Below are the code and all the weights of a small trained network. Each question names an input and a target symbol and asks about switching units off, where a switched-off unit gives its printed mean instead of its output.

import numpy as np


def w(rows, s, z=0):
    codes = np.array(rows[::2]) - 128.0
    scale = np.full(codes.shape[1], s)
    scale[-1] = z or s
    return codes * scale


def f(y):
    return y / 2 * (1 + np.tanh(0.7978845608 * (y + 0.044715 * y**3)))


def softmax(a):
    e = np.exp(a - a.max(-1, keepdims=True))
    return e / e.sum(-1, keepdims=True)


def log_softmax(a):
    a = a - a.max(-1, keepdims=True)
    return a - np.log(np.exp(a).sum(-1, keepdims=True))


def net(x, mask):
    ids = ['αβγδεζηθλμξστφψω'.index(c) for c in x.split()]
    T = len(ids)
    res = E[ids] + P[:T]
    u = 0
    for l in range(2):
        r = res
        for j in range(3):
            rows = slice(2 * j, 2 * j + 2)
            q, k, v = (r @ M[l][rows].T for M in (Q, K, V))
            z = softmax(np.where(np.tri(T) > 0, q @ k.T / 2**0.5, -1e9)) @ v
            o = O[l][rows]
            res = res + np.where(mask[u + j], z, o[:, -1]) @ o[:, :-1]
        u += 3
        y = f(res @ A[l][:, :-1].T + A[l][:, -1])
        res = res + np.where(mask[u : u + 4], y, B[l][:, -1]) @ B[l][:, :-1]
        u += 4
    return log_softmax(res[-1] @ U[:, :-1].T + U[:, -1])


Q, K, V, O, A, B = {}, {}, {}, {}, {}, {}
E = w([
[175,78,212,212,110,63,101,89,135,175,99,155],'α',
[170,168,117,135,121,159,244,55,72,107,139,181],'β',
[218,15,127,119,128,146,218,123,102,87,130,149],'γ',
[178,124,175,174,202,182,165,183,135,90,105,202],'δ',
[137,229,156,169,176,104,76,98,182,183,165,172],'ε',
[149,38,78,111,114,180,100,115,169,117,189,188],'ζ',
[104,97,192,125,82,82,227,224,162,120,188,165],'η',
[173,100,99,106,128,201,154,134,59,194,235,135],'θ',
[135,85,131,190,143,197,123,229,77,120,101,149],'λ',
[214,92,139,66,127,197,211,176,145,152,231,141],'μ',
[103,162,243,163,89,172,72,171,154,126,82,167],'ξ',
[248,172,145,113,61,29,22,134,134,60,182,116],'σ',
[148,105,78,147,174,118,142,102,163,98,92,230],'τ',
[154,98,70,113,116,137,168,32,100,166,182,181],'φ',
[117,39,169,189,143,192,152,120,168,109,191,150],'ψ',
[199,132,118,149,180,147,160,174,6,174,86,173],'ω',
],0.016)
P = w([
[201,164,62,148,85,244,140,135,153,63,79,177],'0',
[150,101,145,146,152,165,126,142,137,98,126,122],'1',
[147,110,145,142,145,153,126,134,137,109,137,139],'2',
[150,109,139,142,141,145,122,138,140,118,142,143],'3',
[134,124,146,142,136,142,121,129,129,122,150,157],'4',
[138,127,140,146,135,135,116,136,130,133,153,160],'5',
[129,134,138,143,126,131,115,129,129,136,159,168],'6',
[132,142,141,140,124,128,113,132,125,143,160,171],'7',
[135,136,142,141,115,123,111,136,128,149,156,171],'8',
[140,136,139,131,112,116,103,136,126,155,162,179],'9',
[138,138,145,136,105,112,102,133,126,155,158,178],'10',
[144,131,148,131,95,115,95,134,122,162,172,168],'11',
],0.011)
Q[0] = w([
[167,107,130,148,118,181,114,150,102,134,157,254],'L0H1',
[82,158,146,130,117,108,119,113,144,119,112,86],'L0H1',
[127,139,101,110,118,99,94,140,115,83,98,37],'L0H2',
[186,162,167,149,77,120,108,133,108,110,204,195],'L0H2',
[185,170,142,204,142,145,83,108,101,125,133,176],'L0H3',
[162,174,109,57,66,72,132,148,138,53,173,78],'L0H3',
],0.0087)
K[0] = w([
[124,213,209,147,23,41,54,167,134,98,157,158],'L0H1',
[135,94,94,120,151,247,120,113,107,97,120,130],'L0H1',
[133,114,83,162,115,222,160,156,141,123,94,111],'L0H2',
[224,169,112,184,79,166,91,99,148,91,128,51],'L0H2',
[146,251,126,175,83,153,54,119,204,140,102,127],'L0H3',
[156,187,82,41,83,135,174,195,168,2,132,145],'L0H3',
],0.007)
V[0] = w([
[101,146,90,161,223,153,122,118,112,184,93,129],'L0H1',
[126,207,222,111,107,82,84,170,166,160,130,103],'L0H1',
[82,79,91,122,124,254,216,144,127,139,72,115],'L0H2',
[163,77,190,209,182,127,163,61,115,190,137,167],'L0H2',
[68,57,94,96,143,104,167,184,70,106,164,112],'L0H3',
[125,100,102,151,126,179,230,154,154,160,103,188],'L0H3',
],0.0071)
O[0] = w([
[194,113,167,95,191,96,83,101,145,159,87,111,28],'L0H1',
[115,187,157,137,57,141,209,187,187,160,138,62,225],'L0H1',
[164,102,254,20,110,120,101,154,104,146,170,144,11],'L0H2',
[163,49,97,126,137,137,137,156,159,190,53,19,191],'L0H2',
[39,148,162,170,188,100,102,154,88,83,122,142,2],'L0H3',
[133,166,194,232,184,110,163,96,128,145,170,134,182],'L0H3',
],0.0083,0.0068)
A[0] = w([
[130,176,106,107,111,119,176,99,126,119,103,129,36],'L0N1',
[129,82,140,114,92,153,211,164,90,181,112,116,8],'L0N2',
[123,101,173,104,108,82,2,74,172,73,183,154,57],'L0N3',
[159,82,70,82,134,119,13,116,43,118,118,160,154],'L0N4',
],0.0078,0.0014)
B[0] = w([
[101,95,153,175,147,195,112,152,146,112,171,115,181],'L0N1',
[70,86,104,174,130,125,145,93,244,82,154,153,254],'L0N2',
[114,66,155,181,99,56,37,151,178,170,190,159,153],'L0N3',
[77,82,2,83,151,136,128,167,27,144,98,140,172],'L0N4',
],0.0099,0.0071)
Q[1] = w([
[128,115,107,172,126,138,136,149,106,92,181,216],'L1H1',
[142,231,139,37,150,45,13,128,10,59,112,2],'L1H1',
[168,192,39,217,37,124,110,98,78,64,147,172],'L1H2',
[50,183,87,111,80,94,111,145,105,58,129,55],'L1H2',
[228,14,70,154,47,171,231,172,192,101,89,164],'L1H3',
[204,57,99,144,154,75,117,99,176,242,115,82],'L1H3',
],0.0072)
K[1] = w([
[92,175,122,118,109,63,159,150,88,134,119,141],'L1H1',
[145,52,170,109,253,234,143,111,99,157,124,238],'L1H1',
[249,181,63,119,110,145,105,97,71,58,139,193],'L1H2',
[139,109,127,161,104,185,76,157,94,66,189,191],'L1H2',
[143,201,151,175,8,107,92,99,207,223,86,81],'L1H3',
[87,135,105,96,70,57,108,153,105,166,122,13],'L1H3',
],0.0065)
V[1] = w([
[75,141,94,224,166,179,187,150,152,110,139,158],'L1H1',
[93,113,98,87,86,254,66,140,152,116,32,126],'L1H1',
[50,98,92,121,115,163,175,4,113,153,121,158],'L1H2',
[126,143,157,192,188,218,162,125,116,126,36,132],'L1H2',
[105,139,194,132,128,193,77,174,85,70,123,134],'L1H3',
[152,167,97,93,175,174,121,159,132,198,201,139],'L1H3',
],0.009)
O[1] = w([
[108,61,110,73,132,252,151,96,145,127,20,177,226],'L1H1',
[137,142,61,141,77,98,149,226,163,174,75,100,153],'L1H1',
[153,131,140,161,19,104,98,85,97,100,113,84,155],'L1H2',
[131,199,133,117,99,146,97,193,113,96,96,166,101],'L1H2',
[98,95,174,115,87,93,185,168,168,132,118,130,2],'L1H3',
[93,180,145,94,168,147,114,141,206,57,124,46,168],'L1H3',
],0.011,0.0087)
A[1] = w([
[115,40,127,85,189,102,132,103,116,55,65,179,149],'L1N1',
[103,117,135,14,126,188,128,103,82,113,142,146,124],'L1N2',
[86,181,84,35,211,1,80,64,100,128,31,189,83],'L1N3',
[120,115,90,102,126,152,150,148,172,143,13,165,1],'L1N4',
],0.0065,0.0046)
B[1] = w([
[145,129,60,176,112,49,140,165,127,41,80,138,194],'L1N1',
[49,130,53,75,188,88,170,131,74,136,189,108,175],'L1N2',
[122,158,139,130,117,36,181,7,200,235,100,159,139],'L1N3',
[109,118,200,90,113,74,104,100,119,136,193,121,249],'L1N4',
],0.011,0.016)
U = w([
[91,71,135,81,191,128,167,166,83,233,181,14,178],'α',
[137,172,219,115,80,120,161,61,81,79,165,134,225],'β',
[82,67,243,186,172,151,60,71,184,111,183,193,71],'γ',
[129,112,98,97,181,181,108,121,247,121,81,63,182],'δ',
[136,155,167,150,171,171,130,157,162,112,133,244,144],'ε',
[160,79,193,74,216,146,194,74,174,187,213,144,85],'ζ',
[115,118,60,85,150,111,213,175,93,232,55,74,163],'η',
[91,94,194,120,123,89,158,3,114,180,161,32,113],'θ',
[173,58,127,179,112,228,114,97,116,156,94,203,191],'λ',
[169,58,122,157,86,99,177,151,114,72,66,36,56],'μ',
[50,99,108,123,123,138,157,110,138,116,115,152,97],'ξ',
[63,111,99,150,120,155,100,249,102,132,54,116,170],'σ',
[115,113,113,121,82,101,149,132,133,124,155,87,86],'τ',
[32,93,127,152,147,101,15,155,164,172,213,183,29],'φ',
[120,145,133,147,93,41,120,81,204,111,139,181,2],'ψ',
[84,83,160,85,63,123,189,126,201,190,141,154,196],'ω',
],0.0048,0.0049)

Each question gives the input, a string of symbols that net reads in full, and the target symbol t.
The units are the heads (2 rows each of Q, K, V and O) and the neurons (one row each of A and B). Each row of codes is followed by its name. A weight is (code - 128) times the scale printed after its matrix; where a second scale follows, it is the last column's (O, A, B and U).
mask holds one flag per unit, layer by layer, with each layer's heads first. A switched-off unit (its flag False) gives its mean, the last column of its rows in O or B, instead of its output. The means were averaged over made-up inputs and are rounded, as every weight is.
A unit's drop is (log p(t) with every unit on - log p(t) with that unit switched off) / (log p(t) with every unit on - log p(t) with every unit switched off).
The circuit of an input: a set's keep is (log p(t) with only the set's units on - log p(t) with every unit switched off) / (log p(t) with every unit on - log p(t) with every unit switched off). Starting from the 12 units with the biggest drops (on a tie, the unit counted first), units are removed one at a time, each time the one whose removal leaves the highest keep (on an exact tie, the one counted first), for as long as the keep stays at least 0.8.
units of the circuit, in order: the units of the circuit, biggest drop first
unit that matters most: the unit with the biggest drop
k most important neurons: the k neurons with the biggest drops, biggest first
k most important neurons of layer l: the k neurons of layer l with the biggest drops, biggest first
heads that matter: for each layer, one digit per head in row order, 1 if its drop is at least 0.15 and else 0, layers parted by /
input ψ β η γ ψ τ, target ξ: most important neuron	[L1N2]
input ζ α τ μ ψ ξ ψ ζ η ε, target δ: heads that matter	011 / 001
input ξ ψ τ ζ ω θ τ ζ φ, target ω: heads that matter	000 / 101
input φ τ τ φ θ ψ, target γ: units of the circuit, in order	[L0H1 L0H3 L1H1]
input μ γ ε ζ σ τ μ ζ ω η φ ζ, target γ: units of the circuit, in order	[L1H1 L0N3 L0H2]
input ω ζ σ τ, target σ: units of the circuit, in order	[L0H1 L0H3 L1H1 L1H2]
input μ μ ψ, target γ: units of the circuit, in order	[L0H2 L1H1 L0H3]
input ζ ζ φ ξ ζ ξ ζ λ, target ω: units of the circuit, in order	[L1H3 L1H1 L1N4]
input ψ ζ ζ ε ψ δ, target δ: heads that matter	001 / 001
input ω φ η ζ ξ δ μ ω, target ω: units of the circuit, in order	[L0H1 L1H3 L1H1 L1N4]
input λ ξ ε η, target ξ: 2 most important neurons	[L1N1 L1N2]
input λ τ σ ψ ζ ζ μ τ ζ η ω, target φ: 3 most important neurons of layer 0	[L0N3 L0N1 L0N2]
input φ φ λ ζ ε ξ δ ψ ω λ ω, target ω: heads that matter	100 / 100
input δ θ σ η μ ξ μ, target ε: unit that matters most	L0H1
input ψ ω ξ α η β, target ξ: units of the circuit, in order	[L1H1 L1N2 L1N1]
input ξ μ β λ α η γ φ ω, target ξ: units of the circuit, in order	[L1H1 L1N2 L1N1 L0N2]
input ε τ ψ φ φ ψ η, target ξ: units of the circuit, in order	[L1H1 L1N2 L1N1]
input ψ ζ σ ζ, target α: units of the circuit, in order	[L1H2 L0H3 L1H1]
input ξ α β δ σ η μ ζ θ, target ζ: heads that matter	000 / 110
input τ λ μ ψ ε α μ λ ζ ε ζ λ, target δ: units of the circuit, in order	[L1H3 L0N2 L0H3]
input δ γ θ τ γ σ ε ψ λ ζ δ, target ε: units of the circuit, in order	[L1H2 L0H1 L0H2 L1H1]
input δ σ δ ζ ζ δ τ η, target ε: most important neuron	[L1N4]
input α ζ φ ζ β, target λ: heads that matter	000 / 001
input ε δ σ, target δ: heads that matter	011 / 001
input η ξ ε φ η τ, target ξ: 3 most important neurons of layer 1	[L1N2 L1N1 L1N4]
input γ ξ ζ θ ω λ α γ ζ, target λ: heads that matter	010 / 001
input τ δ ζ φ ζ γ ε ε, target δ: heads that matter	000 / 001
input δ ψ λ λ μ σ, target ε: most important neuron	[L1N4]
